Below is a small trained network, with its code and all its weights. Each question gives an input and a class and asks what happens when units are switched off, that is, made to give their printed mean instead of their output.

import numpy as np


def w(rows, s, z=0):
    codes = np.array(rows[::2]) - 128.0
    scale = np.full(codes.shape[1], s)
    scale[-1] = z or s
    return codes * scale


def f(y):
    return y / 2 * (1 + np.tanh(0.7978845608 * (y + 0.044715 * y**3)))


def log_softmax(a):
    a = a - a.max(-1, keepdims=True)
    return a - np.log(np.exp(a).sum(-1, keepdims=True))


def net(x, mask):
    res = np.array(x, float).reshape(1, 8) / 4 @ E
    y = f(res @ A[0][:, :-1].T + A[0][:, -1])
    res = res + np.where(mask, y, B[0][:, -1]) @ B[0][:, :-1]
    return log_softmax(res[-1] @ U[:, :-1].T + U[:, -1])


A, B = {}, {}
E = w([
[130,128,249,132,127,129,125],'x0',
[128,128,128,127,128,128,128],'x1',
[128,128,128,128,128,128,128],'x2',
[128,128,128,128,128,128,128],'x3',
[128,128,128,128,128,128,128],'x4',
[136,230,128,128,128,42,130],'x5',
[128,128,129,128,128,128,128],'x6',
[133,128,127,187,244,128,151],'x7',
],0.014)
A[0] = w([
[127,128,129,97,66,128,121,216],'n1',
[127,128,60,128,129,128,130,213],'n2',
[128,127,128,128,128,129,128,130],'n3',
[128,129,130,128,128,127,128,126],'n4',
[127,128,129,81,50,128,118,237],'n5',
[128,127,129,127,125,129,127,134],'n6',
[128,128,128,139,148,128,130,135],'n7',
[127,128,23,128,128,128,130,249],'n8',
[128,128,128,127,126,128,128,130],'n9',
[128,128,131,128,127,128,128,127],'n10',
[131,128,127,202,247,128,153,171],'n11',
[130,128,250,129,128,129,125,179],'n12',
[128,128,129,128,127,128,128,129],'n13',
[128,129,128,128,129,128,128,127],'n14',
[128,128,128,128,128,128,128,129],'n15',
[128,127,128,128,128,129,128,130],'n16',
[128,130,128,128,128,126,128,126],'n17',
[128,130,127,128,128,127,128,126],'n18',
[128,128,131,128,128,128,128,127],'n19',
[128,125,128,128,128,131,128,133],'n20',
[128,128,150,128,127,129,127,135],'n21',
[131,168,128,128,128,101,129,147],'n22',
[128,128,125,128,128,128,128,131],'n23',
[128,127,128,128,128,129,128,130],'n24',
[130,128,127,175,213,128,140,169],'n25',
[128,129,128,128,128,127,128,127],'n26',
[124,74,128,128,128,172,127,220],'n27',
[128,128,129,130,132,128,128,123],'n28',
[121,48,128,128,128,200,127,254],'n29',
[128,127,129,124,120,129,127,141],'n30',
[129,128,216,128,128,129,126,169],'n31',
[128,128,146,129,129,129,128,126],'n32',
[128,128,127,128,127,128,128,129],'n33',
[128,125,128,128,127,130,128,133],'n34',
[136,210,128,128,128,51,129,168],'n35',
[128,129,127,128,128,128,128,127],'n36',
[127,128,78,128,129,128,129,186],'n37',
[128,128,128,127,125,128,128,131],'n38',
[128,128,128,127,125,128,128,131],'n39',
[128,125,128,128,128,130,128,132],'n40',
[128,129,128,128,127,127,128,127],'n41',
[138,223,128,128,128,40,129,168],'n42',
[128,128,130,127,127,128,128,129],'n43',
[127,119,129,128,128,136,128,145],'n44',
],0.019,0.0094)
B[0] = w([
[84,126,129,129,107,131,55,209],'n1',
[126,128,60,57,127,129,127,193],'n2',
[128,126,128,128,128,129,127,129],'n3',
[128,129,129,129,128,127,128,128],'n4',
[53,125,129,129,93,132,26,234],'n5',
[126,126,129,129,127,130,124,130],'n6',
[143,128,128,128,134,128,145,142],'n7',
[125,127,27,11,126,130,126,229],'n8',
[126,128,128,128,127,128,126,129],'n9',
[128,128,130,131,128,127,127,128],'n10',
[233,127,127,127,178,130,236,251],'n11',
[124,127,215,250,124,129,123,239],'n12',
[127,128,129,129,128,128,127,128],'n13',
[129,129,128,128,128,127,129,128],'n14',
[128,127,128,128,128,129,128,128],'n15',
[128,127,128,128,128,129,127,129],'n16',
[128,130,128,128,128,126,128,128],'n17',
[129,130,128,127,128,126,129,128],'n18',
[128,128,130,131,128,128,129,128],'n19',
[128,124,128,128,129,132,128,130],'n20',
[128,128,141,151,128,127,127,142],'n21',
[128,165,128,128,124,92,129,165],'n22',
[128,128,124,125,128,128,128,129],'n23',
[128,126,128,128,129,130,128,129],'n24',
[192,127,128,128,159,129,191,214],'n25',
[128,129,128,128,128,127,128,128],'n26',
[126,74,128,128,133,179,125,207],'n27',
[131,129,129,130,130,127,133,128],'n28',
[125,25,127,128,136,213,123,249],'n29',
[122,126,129,129,125,130,116,134],'n30',
[125,127,186,205,126,128,124,208],'n31',
[130,130,141,150,129,126,130,136],'n32',
[128,128,127,127,128,128,127,128],'n33',
[127,126,128,128,128,130,127,130],'n34',
[127,210,127,127,120,51,129,219],'n35',
[128,129,127,127,128,127,128,128],'n36',
[127,128,80,78,127,129,128,173],'n37',
[126,128,128,128,127,128,125,129],'n38',
[126,128,128,129,127,128,123,129],'n39',
[128,124,128,128,128,131,127,129],'n40',
[127,130,128,128,128,127,127,128],'n41',
[127,219,127,127,119,30,129,232],'n42',
[127,128,129,130,128,128,126,129],'n43',
[128,118,128,129,129,137,127,137],'n44',
],0.014,0.022)
U = w([
[35,24,52,5,69,248,20,253],'0',
[202,29,53,10,200,242,222,123],'1',
[31,204,53,14,62,39,37,163],'2',
[198,205,60,20,179,40,227,87],'3',
[38,25,220,232,70,246,15,225],'4',
[198,33,225,235,192,242,217,87],'5',
[33,208,219,225,49,44,30,61],'6',
[196,208,219,225,176,42,219,3],'7',
],0.0028,0.0014)

Each question gives the input, the list of numbers given to net, and the class t.
The units are the neurons (one row each of A and B). Each row of codes is followed by its name. A weight is (code - 128) times the scale printed after its matrix; where a second scale follows, it is the last column's (A, B and U).
mask holds one flag per neuron, in row order. A switched-off neuron (its flag False) gives its mean, the last column of its row in B, instead of its output. The means were averaged over made-up inputs and are rounded, as every weight is.
A unit's drop is (log p(t) with every unit on - log p(t) with that unit switched off) / (log p(t) with every unit on - log p(t) with every unit switched off).
The circuit of an input: a set's keep is (log p(t) with only the set's units on - log p(t) with every unit switched off) / (log p(t) with every unit on - log p(t) with every unit switched off). Starting from the 12 units with the biggest drops (on a tie, the unit counted first), units are removed one at a time, each time the one whose removal leaves the highest keep (on an exact tie, the one counted first), for as long as the keep stays at least 0.8.
units of the circuit, in order: the units of the circuit, biggest drop first
most important unit: the unit with the biggest drop
k most important neurons: the k neurons with the biggest drops, biggest first
drop of u: that unit's drop, to one decimal
input [-1,7,-8,5,-8,-1,4,-1], class 0: units of the circuit, in order => (n11; n12; n42)
input [1,1,4,-7,8,7,5,-1], class 6: units of the circuit, in order => (n8; n11)
input [-2,8,3,-6,0,0,6,-4], class 0: most important unit => n42
input [0,-4,0,4,-5,1,-3,-1], class 2: units of the circuit, in order => (n12; n11)
input [0,-8,8,1,-4,1,2,8], class 3: units of the circuit, in order => (n12; n29)
input [0,0,4,1,-1,2,-3,1], class 3: 3 most important neurons => (n12; n5; n31)
input [-2,-5,8,-3,-5,0,-5,1], class 1: 3 most important neurons => (n42; n35; n5)
input [6,1,-2,-4,-2,6,-1,0], class 6: 2 most important neurons => (n11; n25)
input [-6,-5,-6,-4,6,0,-7,2], class 1: 2 most important neurons => (n42; n35)
input [4,-8,-6,-6,-1,1,-2,-6], class 6: 2 most important neurons => (n29; n27)
input [2,-5,-8,-8,5,-7,-3,0], class 4: 2 most important neurons => (n11; n25)
input [-5,3,-3,4,8,-7,6,0], class 0: 2 most important neurons => (n11; n25)
input [0,8,-1,-1,4,-6,7,7], class 1: 2 most important neurons => (n12; n31)
input [-8,-3,-3,0,-7,0,-4,3], class 1: most important unit => n42
input [2,6,-1,7,-7,0,3,-8], class 4: 2 most important neurons => (n42; n35)
input [-4,2,8,4,4,-3,5,0], class 0: 2 most important neurons => (n11; n25)
input [0,-8,-2,-2,-8,-6,2,2], class 1: 2 most important neurons => (n12; n31)
input [1,3,-5,-2,4,-5,1,-5], class 4: 2 most important neurons => (n8; n2)
input [0,-5,-1,0,6,-5,-4,-2], class 0: 2 most important neurons => (n12; n31)
input [-6,4,-2,5,-3,-1,-1,1], class 1: most important unit => n5
input [-2,3,-8,2,5,-1,4,-5], class 0: drop of n14 => 0.0
input [3,-3,6,7,-8,0,0,2], class 5: drop of n35 => 0.4
input [8,-8,-2,4,-8,5,2,-1], class 6: drop of n11 => 0.2
